Each row, then one of two labels for whether it has a hidden trait; a new part has new ones
In the rows, zero is written as 128.
[ 95 132 141 145 166 137 108 111 166 106 112 132 143 135 238 117 138  29
 118 136 114]
lf
[ 99  99 140 168 153 152 211 169 239 133 177 129 149 111 201 238 160 249
 173 138 116]
gp
[117 130 136 162 141 125 134 111 154 114 102 134 126 144 174 107 118  85
 112 124 123]
lf
[132 129 133 152 130 125 135 112 147 106 102 140 125 136 153 122 121  76
 106 130 128]
lf
[ 97 114 127 153 133 134 118 126 152 109 119 131 143 139 188 120 128 172
 116 122 133]
lf
[ 93 117 128 153 147 131 122 127 165 107 123 136 142 139 176 119 125 187
 117 118 128]
lf
[117 120 127 127 181 132  99 112 124 127  97 136 108 139 213 106 165 101
  91 120 140]
lf
[100 117 123 159 135 133 123 128 156 113 129 135 143 137 176 115 129 172
 116 126 124]
lf
[ 99 132 116 179 186 124 189 143 149 109 126 131 115  64 161  26 136 188
  68 140  62]
gp
[ 91 128 133 151 158 146 130 156 137 156 155 138 123 135 215 186 110 123
 106 131 124]
gp
[104 112 158 119 174 151 133 133 211  95 111 146 146 147 255 104 112  83
  93 144 146]
lf
[169 143 127 163 151  93 165  77 118 152 117 147 123 130 146 109 141  12
 114 159  73]
gp
[148 133 128 135 117 130 134 116 122 151 137 127 128 119 159  89 117 130
  98 117 152]
gp
[131 129 107  84  92 145 204 111 113 121 182 157 126 120  88  82  86  89
  74 149 132]
gp
[125 126 135 133 117 132 119 119 127 148 133 134 122 128 172 107 114 157
  99 119 160]
gp
[123 122 147 154 100 120  78 167 145  85 124 154 138 149 150 167 104   1
 156 189 102]
gp
[133 116 164 110 185 138 108 127 170  85 101 149 127 140 216 157 156  87
 134 128 142]
lf
[ 73 104 131 154 163 134 119 130 184 100 123 146 146 136 204 101 117 208
 109 129 149]
lf
[106 134 147 117 163 129 203 180 201 103 197 170  92 130 176   1  84 163
  90  93 153]
gp
[129 116 140 111 132 136 144 133 159 130 138 145 127 126 222 117  89 162
 106 140 155]
gp
[122 128 150 133 157 138  96 108 135 110 109 119 118 127 232 141 163 116
 105 140 112]
lf
[119 121 139 117 161 124  89 105  95 123 102 118 111 140 142 138 147  30
  93 131 138]
lf
[129 124 144 143 120 135 161 129 175 102 101 140 137 139 154 142 120  90
 123 137 133]
lf
[102 113 129 156 135 129 119 129 143 110 110 131 131 137 172 135 126 208
 120 121 144]
lf
[100 119 150 111 160 140 141 127 159  90 104 129 126 142 187 164 134  77
 122 129 143]
lf
[107 128 103 143 114 146 243 145 144 109 123 115 137 138 182  87 118 154
 220 138 106]
gp
[139 137 119 139 160 126 104 103 104 130 121 125 116 118 141 127 176  15
 102 126 123]
lf
[133 117 128  94  89  96 117 146  12 106 111 155  94 169 154 142 114 136
 151  97  96]
gp
[165 116 146 113 206 144 165 170 127 102  81 180  78 137 218 140 134 106
  70 108 154]
gp
[ 79 111 138 151 142 141 145 143 193  98 134 129 166 137 205 121 119 171
 131 124 137]
lf
[131 119 135 128 149 128 128 137 155 135 123 148 122 140 189  97 101 168
  79 118 153]
gp
[150 106 160 137 158 125  78 154 125  88 104 166  75 181 117 131 111 166
 121 116 129]
gp
[135 126 129 176 138 133 152 134 141 132  92 118 115 121 134  92 141 207
  83 142 132]
gp
[132 125 135 134 113 130 146 123 167 131 142 148 136 141 201  98 118 139
 104 131 167]
gp
[106 109 132 150 151 129 121 134 160 107 116 136 139 137 186 107 129 185
 110 122 139]
lf
[124 132 135 130 158 128 120 118 127 114 125 120 100 133 150 154 161   2
 113 125 134]
lf
[ 97 124 118 172 143 123 109 115 130 123 118 126 129 129 168 110 134 161
 106 116 132]
lf
[129 131 100 144 106 123 162 128 127 121 136 134 107 122  93 125 160 116
  98 168 117]
gp
[117 117 140 126 154 136  80 131 122 117  94 127 115 140 149 143 167  27
  98 132 136]
lf
[105 100 138 139 150 148 119 177 138  95 147 125 173 114  97 159 110 255
  80 165 147]
gp
[106 116 140 146 200 136  99 106 143 104 124 150 134 121 243 123 176  58
 109 132 132]
lf
[130 120 138 134 130 127 152 125 145 150 135 139 122 130 208 106 123 170
 105 126 158]
gp
[114 133 135 133 172 129  96 114  82 132 119 122 105 124 155 102 162  40
  66 124 111]
lf
[116 108 154 126 149 134 113 127 120 103 102 123 117 142 175 137 162  82
 115 136 137]
lf
[ 90 125 124 164 134 125 115 114 144 124 138 127 139 135 169 115 139 161
 113 114 119]
lf
[102 125 140 151 142 132 157 128 185 100 107 148 137 142 190 115 114 109
 115 128 134]
lf
[113 128 149 130 146 148 109 121 173 110 121 132 149 139 196 132 160  66
 109 129 123]
lf
[ 99 156 119 113  80 138 160 124  79 132 120 108  75  96 181 125 165 147
  80 139 136]
gp
[106 132 128 128 158 128 140 104 123 124 128 122 126 130 158 140 148  31
  80 126  83]
lf
[ 99 116 134 148 133 134 132 132 164 111 107 124 141 144 159 139 145 170
 137 128 133]
lf
[115 119 144 155 138 135 153 132 179  97 100 140 139 138 181 140 109 105
 123 138 129]
lf
[120 112 147 149 129 129 147 135 189  93  94 144 120 148 176 140 120 120
 110 139 144]
lf
[100 117 119 165 144 128  97 122 135 123 126 132 140 130 157 114 130 146
  98 117 122]
lf
[ 86  90 137 107 220 149 185 129 153  47  93 168 137 189 201  44  78 150
  60 137 204]
gp

[127 115 132 131 123 118 120 131 130 133 124 126 127 120 121 119 124 130
 127 127 127 136 110 143 132 137 130 136 126 130 151 122 123 142 134 125
 125 126 128 127 142 125 153 127 120 139 129 129 141 130 149 133 125 125
 113 103 127 126 132]
J
[141 126 124 129 125 130 124 132 127 134 129 129 126 130 133 121 125 127
 129 132 125 140 115 137 130 104 127 127 121 129 134 126 132 130 145 120
 133 125 120 128 118 139 140 127  69 143 138 129 133 143 130 125 129 130
 124 125 136 133 132]
J
[171 168  88 134 140 128 169 133 128 134 137 130  91 155 148 150 128 128
 138 133 117 131 151  93 126  35 110 125  87 127 107 148 110 134 109 138
 153 130 123 120 148 139 112 142  90 142 146 122 135 160 119 111 137 142
 153  86 149 147 119]
J
[144 143 106 134 127 118 165 131 132 132 136 132 100 149 140 144 126 134
 127 129 119 125 140 131 128  91 112 129 106 126 123 140 111 136  98 136
 138 130 123 125 146 127 121 136 139 128 138 129 135 143 127 119 133 135
 138  86 127 135 128]
J
[111 115 141 128 123 103  98 131 127 127 127 118 163 112 116 112 133 127
 127 120 135 126 102 150 134 165 146 147 132 130 164 124 125 146 156 128
 117 124 134 139 129 107 135 132 157 141 117 123 153 111 154 129 136 121
  95 125 114 116 126]
J
[108  55 175 150 115 139 212 135 180 142  93 133  25 151  88 163  94 140
  98 123 136 150  65 246 134 250 123 152 104 131 152  61  97 122   1 156
  61 143 119  61 119 164 250  78 113 111 144 165  95 141 170 162  76  96
 155  37  73  92 203]
J
[ 98  79 149 138 130  54   1 148 109 142 126 111 220  83 103  60 136 144
 118 117 125 139  23 198 156 176 137 169 148 130 255 120 142 209 255  93
 125 103 144 182 175  76 163 145 252 182 115 121 228 101 232 122 157 117
  11  57  97 102 127]
J
[148 138 100 139 129  93 135 131 129 136 137 128 124 130 136 134 127 143
 124 125 117 124 117 135 135  86 109 143  96 125 154 144 102 164 131 128
 144 122 132 133 146 108 126 145 162 143 127 124 167 130 172 112 147 132
 114  63 122 116 125]
G
[134 133 122 133 130 116 123 130 126 130 131 124 132 124 129 126 128 128
 130 125 128 127 123 129 132 114 131 140 120 129 143 137 118 144 149 128
 132 124 129 133 142 118 127 140 131 139 127 123 146 129 143 128 134 130
 113 105 125 128 121]
J
[147 143 111 133 132 113 124 133 123 134 134 126 122 138 137 129 128 127
 132 128 123 132 132 127 131  86 125 135 103 129 139 142 116 144 145 126
 138 125 133 127 135 126 128 139 124 144 134 121 153 140 137 116 138 131
 127  84 134 126 123]
J
[127 130 133 128 121 120 111 129 128 129 125 120 147 131 125 123 130 120
 129 123 136 133 105 147 132 127 149 143 107 132 145 123 130 142 156 133
 122 126 133 127 129 117 140 135 152 148 125 118 149 126 139 117 137 119
 105 107 121 130 125]
J
[121 117 140 136 118 123 168 125 151 128 125 125 101 129 115 154 122 126
 125 118 141 124  95 161 128 174 142 152  99 131 131 112  99 131  87 151
 101 137 134 101 109 123 150 123 158 120 122 128 134 116 145 137 118 114
 131  79 102 120 143]
G
[163 175  98 125 128 134 172 126 128 125 143 128 103 135 150 161 130 116
 144 127 128 123 163  81 121  39 132 125  93 130  84 153 114 120 120 148
 144 134 123 111 112 135  98 145 101 135 133 114 127 148  96 111 141 136
 157 105 148 149 111]
G
[143 145 113 133 128 123 145 129 126 130 134 131 110 141 137 137 124 129
 131 129 125 129 133 119 128  92 120 129 112 127 122 138 114 135 125 132
 137 127 128 126 133 128 122 136 125 136 135 128 138 141 125 115 135 134
 133 107 135 127 122]
J
[149 133 110 133 133 118 107 137 121 138 134 128 126 136 134 120 127 134
 126 133 117 139 117 130 134  80 114 126 122 126 150 138 133 148 150 114
 147 120 122 143 153 130 134 134 133 152 139 130 152 145 144 111 135 139
 121 101 139 124 125]
J
[ 90 102 147 128 131  88  67 129 123 119 131 118 178  94 111 107 135 130
 125 113 140 111  92 138 137 186 148 159 136 129 171 131 117 159 180 125
 115 122 149 145 135  79 121 142 253 129 102 115 163  98 164 141 142 117
  77 108  99 117 119]
J
[159 146 105 131 131 126 133 133 121 137 130 130 112 149 143 128 125 128
 129 135 118 140 126 117 129  62 115 122 109 129 122 143 130 137 140 128
 149 125 123 133 126 141 118 134  77 149 142 127 139 155 121 116 136 137
 135 104 151 132 123]
J
[164 141 107 131 135 128 117 136 119 141 127 129 115 144 142 113 132 128
 135 137 114 149 101 136 133  53 117 118 113 129 142 141 140 144 164 117
 155 120 122 140 143 147 139 136  65 164 146 128 159 156 131 113 137 135
 128 103 150 129 125]
J
[113 127 138 127 126 100 100 135 126 126 130 120 171 103 120 119 132 123
 133 118 139 122 104 130 133 159 153 149 124 132 160 134 122 148 186 132
 123 124 142 137 155  99 122 143 191 149 115 114 162 110 154 124 142 121
  86  99 118 126 118]
J
[143 143 113 135 133 104 147 126 132 131 137 125 123 116 132 137 125 131
 126 123 125 122 116 133 131 117 120 146 101 128 142 137 102 151 125 131
 133 127 134 124 142 109 123 142 147 134 126 119 157 133 151 126 139 129
 118  65 121 138 124]
G
[156 145 107 127 132 139 139 130 120 133 132 133 116 141 144 126 131 127
 133 138 116 139 142 106 127  62 113 109 121 127 113 139 142 126 135 124
 150 125 118 130 133 149 139 129  68 142 146 130 127 150 113 112 129 140
 143 143 158 136 122]
J
[133  66 171 152 109 128 217 143 180 148  96 121  33 150  89 155  95 120
 108 116 145 167  32 255 138 208 162 170  65 140 168  52  96 140  52 164
  65 142 121  51  95 172 255  88  58 151 147 145 130 156 180 138  85  91
 124   1  79 103 196]
J
[135 130 111 141 133  87 133 135 132 134 138 125 127 111 129 140 129 139
 125 119 123 117 111 140 136 124 116 156  95 126 157 139  87 167 125 134
 132 125 134 129 155  94 131 148 210 136 120 121 178 121 173 123 146 129
 110  41 108 125 125]
J
[159 163  97 129 128 134 154 128 125 131 140 131 107 148 144 143 128 125
 136 133 122 129 140  89 125  63 116 120 104 127 107 145 122 125 122 130
 144 129 119 121 130 137 110 138 123 135 138 123 131 146 110 121 135 139
 147 113 150 136 117]
J

New part:
[146 157 125 129 138 141 107 136 124 128 150  70 127 135 133 129 141 138
 155 126 130 126 122 126 166 135]
<16>
[137 147 129 155 106  95 109 147 108 134 158 163 126 135 128 127 126 120
 175 138 118 135 119 126  77 178]
<16>
[134 138 125 130 160 148 163 147 134 129 151 106 133 134 138 127 122 125
 135 112 144 126 130 126  31 144]
<16>
[210 174 121 167 143  95 112 162 127 141 174 120 131 136 148 124 125 138
 192 147  68 132 144 120 186 243]
<16>
[169 171 127 164 164 132 170 137 133 141 171 153 141 122 138 123 124 139
 193 141  44 131 125 121   1 227]
<23>
[144 120 121 152 139 155 129 148 130 133 160 118 125 136 137 128 134 129
 180 151  44 131 124 123 194 179]
<16>
[100 118 129 120 124 174 139 122 130 121 133 146 124 128 128 132 133 128
 122 124 149 122 129 131 118  70]
<16>
[113 129 123 134 162  62 124 139 130 134 157  88 125 129 135 127 116 132
 171 127 100 131 118 125 199 180]
<16>
[119 129 125 140  91 144 111 129  98 136 159 146 125 124 133 125 121 123
 179 133  58 137 126 126 182 183]
<16>
[148 130 123 141 132  48 167 133 137 136 160 104 131 128 131 125 132 124
 135 126  43 136 139 126  82 188]
<23>
[102 149 123 127 147 165 124 137 119 133 157 143 129 132 136 127 128 133
 166 117 133 130 119 126 135 166]
<16>
[105 168 128 159 134 159 139 157  95 139 166  68 126 122 146 123 115 129
 174 124  96 134 125 122   3 203]
<23>
[164 127 130 137 131 105 153 131 131 135 157 133 126 124 129 126 125 138
 148 119 125 130 136 124   4 172]
<23>
[134 130 131 129  88  82 152 111 124 121 136  54 116 122 116 131 149 123
 102 152 100 122 119 131  14  88]
<23>
[105 123 125 138  97  73 162 138 110 129 150 184 131 130 126 126 132 127
 122 135  98 130 120 127 122 138]
<23>
[118 110 126 136 160  93 120 131 146 129 149  77 119 124 129 130 121 134
 162 122 106 128 117 125 208 143]
<16>
[ 91 124 127 121 161 173 122 128 137 131 153 178 121 122 130 128 120 134
 155 140 158 130 117 128 166 152]
<16>
[ 75 157 132 132 143 180 154 139 109 125 141  66 129 120 133 128 128 129
 147 119 169 126 116 126  11 114]
<23>
[116 104 123 141 160 107 128 140 141 133 157 144 122 126 135 128 116 129
 175 106  66 131 119 123 197 178]
<16>
[138 134 127 149  88 143 143 131 115 133 157 195 121 126 129 126 134 121
 128 117  55 129 127 127  10 161]
<23>
[ 79 158 132 136 150 119 146 141 106 126 143 156 126 121 135 128 127 131
 153 152 166 128 115 127   7 123]
<23>
[ 95 126 123 124 154 100 138 136 123 133 158  52 127 128 134 127 117 127
 171 133 114 132 118 126 159 172]
<16>
[ 84 145 129 110 141 118 108 118 133 121 132 161 122 130 122 132 137 139
 126 132 208 123 113 132 142  69]
<16>
[171 117 129 136  92 217 153 138 120 138 162 109 124 128 135 124 115 139
 137  93 152 135 140 122   1 190]
<23>
[173 161 128 126 160 120 107 132 131 130 152 112 125 129 133 127 121 141
 147 120 175 127 123 127 131 148]
<16>
[ 89 125 126 152  90 147 135 146 113 131 150  97 120 130 129 126 129 131
 120 139  73 131 127 128 127 137]
<23>
[187 163 122 156 118  73 125 126 138 134 156 113 127 121 128 125 131 121
 171 136  52 130 130 127  42 167]
<23>
[134 142 125 121 143 113 146 147 136 130 152 158 129 127 140 125 127 124
 136 108 100 130 131 127  98 157]
<16>
[120 122 125 125 100 131 164 128 113 124 144  94 130 129 122 128 137 124
 117 149 119 126 115 128 110 118]
<23>
[180 142 123 152 106 114 149 120 104 130 148  85 125 122 133 129 137 124
 119 134  67 132 126 126 127 139]
<23>
[101 117 121 128 153 124 153 140 120 136 162 151 127 129 137 127 115 121
 185 124  82 134 119 125 189 189]
<16>
[136 162 127 134 161 151 116 133 142 131 155  79 135 134 127 127 137 130
 170 146 144 135 121 125  41 160]
<23>
[176 114 130 124 114 116 124 132 123 135 157 128 122 136 127 126 123 133
 131 135 162 138 139 126  83 168]
<23>
[179 142 124 149 111 180 141 121 113 129 145  93 125 121 131 128 137 122
 122 130  71 130 129 128 112 133]
<23>
[182 132 124 144 154 126 107 138 145 129 152 142 120 130 133 129 128 140
 167 131  88 127 126 124 202 152]
<16>
[159 111 131 119 126 174 114 125 130 130 149 126 119 135 123 128 130 132
 122 115 176 135 132 128 122 133]
<23>
[199 126 120 161  93 111 111 144  95 139 165 101 132 122 146 125 122 119
 166 130  67 129 129 125 122 197]
<23>
[ 74  94 135 127  89 105 107 112 159 113 119  81 117 131 107 135 157 139
  94 111 243 127 130 131  31   4]
<23>
[128 143 127 121 134  77 126 147 135 128 152 148 123 125 134 126 131 122
 147 138  86 134 121 127 130 158]
<16>
[161 121 124 155 111 102 154 132 116 134 155 143 128 125 138 127 134 124
 128 109  57 132 137 127 121 165]
<23>
[165 110 131 118 117 128 124 124 129 130 148 153 119 135 122 128 126 135
 122 145 178 135 134 128 115 133]
<23>
[145 129 129 123 157 101 102 118 157 120 131 157 112 125 122 134 133 144
 128 134 177 121 118 129 221  64]
<16>
[156 152 129 157 151 114 162 133 136 136 160 120 136 122 132 125 128 139
 168 112  88 128 131 123   1 185]
<23>
[119 118 127 138 133 102 148 128 148 129 146 102 125 126 122 127 142 122
 117  99 122 128 137 129  47 126]
<23>
[136 157 129 122 144 108 120 146 144 129 151 132 121 126 129 126 136 122
 149 118  87 136 117 126 120 155]
<16>
[ 94 117 127 139  86 162 149 129 121 124 138 144 121 129 121 129 139 128
 106 136 103 126 120 130 110  92]
<23>
[108 130 125 145  90 131 154 139 110 131 154 159 126 129 129 126 129 126
 134 166  78 130 124 127  68 159]
<23>
[171 158 130 127 157  53 105 126 142 125 142 106 120 131 129 129 132 142
 130 132 189 123 126 128 134 107]
<16>
[160 139 131 143 149 144 165 121 139 131 150 164 127 121 128 128 128 142
 149 112 100 125 126 126  39 141]
<23>
[105 141 121 138 134  88 135 145 117 135 163 157 133 136 140 126 133 127
 183 113  72 132 120 123 177 186]
<16>
[109 142 129 135 104 112 159 130 106 127 146 140 125 123 130 128 134 123
 132 117 111 127 119 128   6 134]
<23>
[ 99 148 128 135 124 147 164 139 103 128 150 124 133 124 135 127 128 125
 145 124 136 128 117 126  20 142]
<23>
[153 136 129 132 139 117 133 133 134 134 157 255 130 130 128 126 131 135
 156 128 140 134 133 124  18 174]
<23>
[167 146 132 150 157 151 164 117 142 129 145  99 131 121 128 128 136 142
 150 126  80 124 126 126   8 124]
<23>
[131 113 126 145 124 108 161 135 136 133 154 117 129 128 133 127 136 128
 125 149  83 133 139 127 100 159]
<23>
[177 161 125 142 156  98 108 141 138 132 157 137 123 131 136 128 126 141
 162 151 125 127 129 123 194 168]
<16>
[171 162 123 125 141 114 165 121 142 130 149 128 125 124 123 127 140 121
 120 111  65 136 132 128  71 146]
<23>
[111 114 124 157  92 154 142 126  99 134 157 129 135 134 138 128 117 124
 175 128 113 127 135 127  95 164]
<16>
[122 125 125 134 127 117 154 134 117 130 150 210 133 130 137 128 120 126
 143 132 119 125 134 128  84 140]
<16>
[137 124 119 149 164 147 136 154 124 142 175 136 129 130 144 124 108 127
 199 108  46 136 122 120 183 245]
<16>
[132 129 125 135 110 147 110 151 135 137 166 133 138 136 133 124 131 126
 168 136 143 140 142 121   1 201]
<23>
[ 83 143 124 121 126 118 135 133 113 128 148 136 131 135 131 129 142 127
 158 120 122 128 116 128 135 127]
<16>
[ 76 105 132 114 133 167 160 120 145 122 134 117 121 134 116 131 150 144
  98 133  97 131 134 129 123  77]
<23>
[ 82 132 127 151 103 155 139 145 105 131 149 186 122 129 132 126 128 132
 130 107  92 130 124 127 108 134]
<23>
